Here is a tiny trained network, its code and every weight. The questions are about switching its units off for an input and a class, where a switched-off unit gives its printed mean instead of its output.

import numpy as np


def w(rows, s, z=0):
    codes = np.array(rows[::2]) - 128.0
    scale = np.full(codes.shape[1], s)
    scale[-1] = z or s
    return codes * scale


def norm(h):
    return h / np.sqrt((h * h).mean(-1, keepdims=True) + 1e-5)


def f(y):
    return np.maximum(y, 0)


def log_softmax(a):
    a = a - a.max(-1, keepdims=True)
    return a - np.log(np.exp(a).sum(-1, keepdims=True))


def net(x, mask):
    res = np.array(x, float).reshape(1, 7) / 4 @ E
    u = 0
    for l in range(3):
        y = f(norm(res) @ A[l][:, :-1].T + A[l][:, -1])
        res = res + np.where(mask[u : u + 3], y, B[l][:, -1]) @ B[l][:, :-1]
        u += 3
    return log_softmax(norm(res)[-1] @ U[:, :-1].T + U[:, -1])


A, B = {}, {}
E = w([
[154,111,73,145,167,130,69,32,111,111,73],'x0',
[108,137,149,154,82,188,134,36,140,233,184],'x1',
[115,68,27,73,142,169,159,137,24,144,74],'x2',
[89,73,211,111,155,51,170,137,116,178,147],'x3',
[100,132,83,61,151,130,174,24,130,184,150],'x4',
[185,33,143,56,163,169,85,2,123,130,108],'x5',
[94,252,171,132,76,158,127,188,62,99,90],'x6',
],0.0071)
A[0] = w([
[104,155,106,20,154,174,98,67,108,157,110,71],'L0N0',
[124,168,2,211,115,83,102,95,212,185,154,4],'L0N1',
[166,174,78,149,165,135,232,183,99,215,107,76],'L0N2',
],0.0051,0.002)
B[0] = w([
[179,61,75,200,32,164,201,121,133,180,156,251],'L0N0',
[47,216,131,213,217,1,179,114,108,7,166,217],'L0N1',
[210,167,123,96,195,66,47,125,184,119,172,223],'L0N2',
],0.0074,0.0029)
A[1] = w([
[103,69,151,28,130,118,67,133,159,172,247,3],'L1N0',
[1,152,23,164,160,81,114,96,89,76,154,104],'L1N1',
[191,193,125,118,171,203,80,208,46,63,110,225],'L1N2',
],0.0043,0.0022)
B[1] = w([
[124,170,182,152,182,160,152,97,185,85,130,177],'L1N0',
[149,12,254,36,197,73,215,138,155,47,129,207],'L1N1',
[155,144,54,72,140,159,157,228,134,137,91,254],'L1N2',
],0.009,0.004)
A[2] = w([
[94,113,131,177,110,86,98,179,111,159,169,165],'L2N0',
[83,254,176,159,95,89,176,117,88,111,72,126],'L2N1',
[135,189,143,151,86,134,150,102,111,165,172,252],'L2N2',
],0.0095,0.0022)
B[2] = w([
[149,67,60,177,5,139,78,130,179,80,132,202],'L2N0',
[144,67,73,143,166,157,188,146,140,104,67,253],'L2N1',
[150,103,131,152,120,137,79,134,201,114,106,233],'L2N2',
],0.012,0.0047)
U = w([
[197,134,44,137,129,207,117,241,146,44,25,230],'0',
[187,65,139,191,33,228,89,81,204,175,160,219],'1',
[113,58,97,67,147,186,93,35,2,204,119,28],'2',
[136,96,188,128,233,53,187,91,188,86,198,186],'3',
[142,208,202,120,113,163,60,143,13,165,149,3],'4',
],0.0073,0.0037)

Each question gives the input, the list of numbers given to net, and the class t.
The units are the neurons (one row each of A and B). Each row of codes is followed by its name. A weight is (code - 128) times the scale printed after its matrix; where a second scale follows, it is the last column's (A, B and U).
mask holds one flag per neuron, layer by layer. A switched-off neuron (its flag False) gives its mean, the last column of its row in B, instead of its output. The means were averaged over made-up inputs and are rounded, as every weight is.
A unit's drop is (log p(t) with every unit on - log p(t) with that unit switched off) / (log p(t) with every unit on - log p(t) with every unit switched off).
The circuit of an input: a set's keep is (log p(t) with only the set's units on - log p(t) with every unit switched off) / (log p(t) with every unit on - log p(t) with every unit switched off). Starting from all 9 units, units are removed one at a time, each time the one whose removal leaves the highest keep (on an exact tie, the one counted first), for as long as the keep stays at least 0.8.
units of the circuit, in order: the units of the circuit, biggest drop first
top k neurons: the k neurons with the biggest drops, biggest first
top k neurons in layer l: the k neurons of layer l with the biggest drops, biggest first
drop when u is switched off: that unit's drop, to one decimal
input [-1,5,-4,8,-1,-2,6], class 0: units of the circuit, in order : (L2N1)
input [-1,-1,5,2,8,-1,6], class 1: units of the circuit, in order : (L0N0 L1N2)
input [8,6,1,-2,6,-6,2], class 3: top 2 neurons : (L0N1 L1N1)
input [2,-3,-6,-6,-2,-3,-8], class 3: top 2 neurons : (L0N1 L1N1)
input [-4,1,-1,-6,-6,-4,-8], class 3: top 4 neurons : (L0N1 L1N1 L0N0 L2N1)
input [8,0,-8,-3,8,0,4], class 3: top 4 neurons : (L0N1 L1N1 L2N0 L1N2)
input [0,-2,1,6,-5,-2,-6], class 1: top 4 neurons : (L2N0 L1N1 L1N2 L2N1)
input [-5,8,3,7,7,5,7], class 1: top 3 neurons : (L2N2 L0N0 L1N1)
input [3,8,-8,-3,5,-7,2], class 0: top 2 neurons : (L2N1 L2N2)
input [-7,0,-5,6,-1,-3,1], class 1: top 3 neurons : (L2N0 L1N2 L0N1)
input [-2,-1,1,8,-2,-4,-7], class 1: top 2 neurons : (L2N0 L1N1)
input [8,8,-4,-2,4,-7,6], class 0: top 2 neurons in layer 2 : (L2N1 L2N2)
input [7,3,-3,-4,7,-8,-4], class 3: drop when L1N1 is switched off : 0.2
input [5,5,2,-2,1,-7,-6], class 3: drop when L1N0 is switched off : 0.0
input [4,0,4,-6,-1,1,-7], class 2: top neuron : (L2N2)
input [3,6,-3,-3,3,-3,5], class 0: drop when L2N1 is switched off : 1.5
input [1,-8,-5,-6,2,-3,-7], class 3: drop when L0N1 is switched off : 0.2
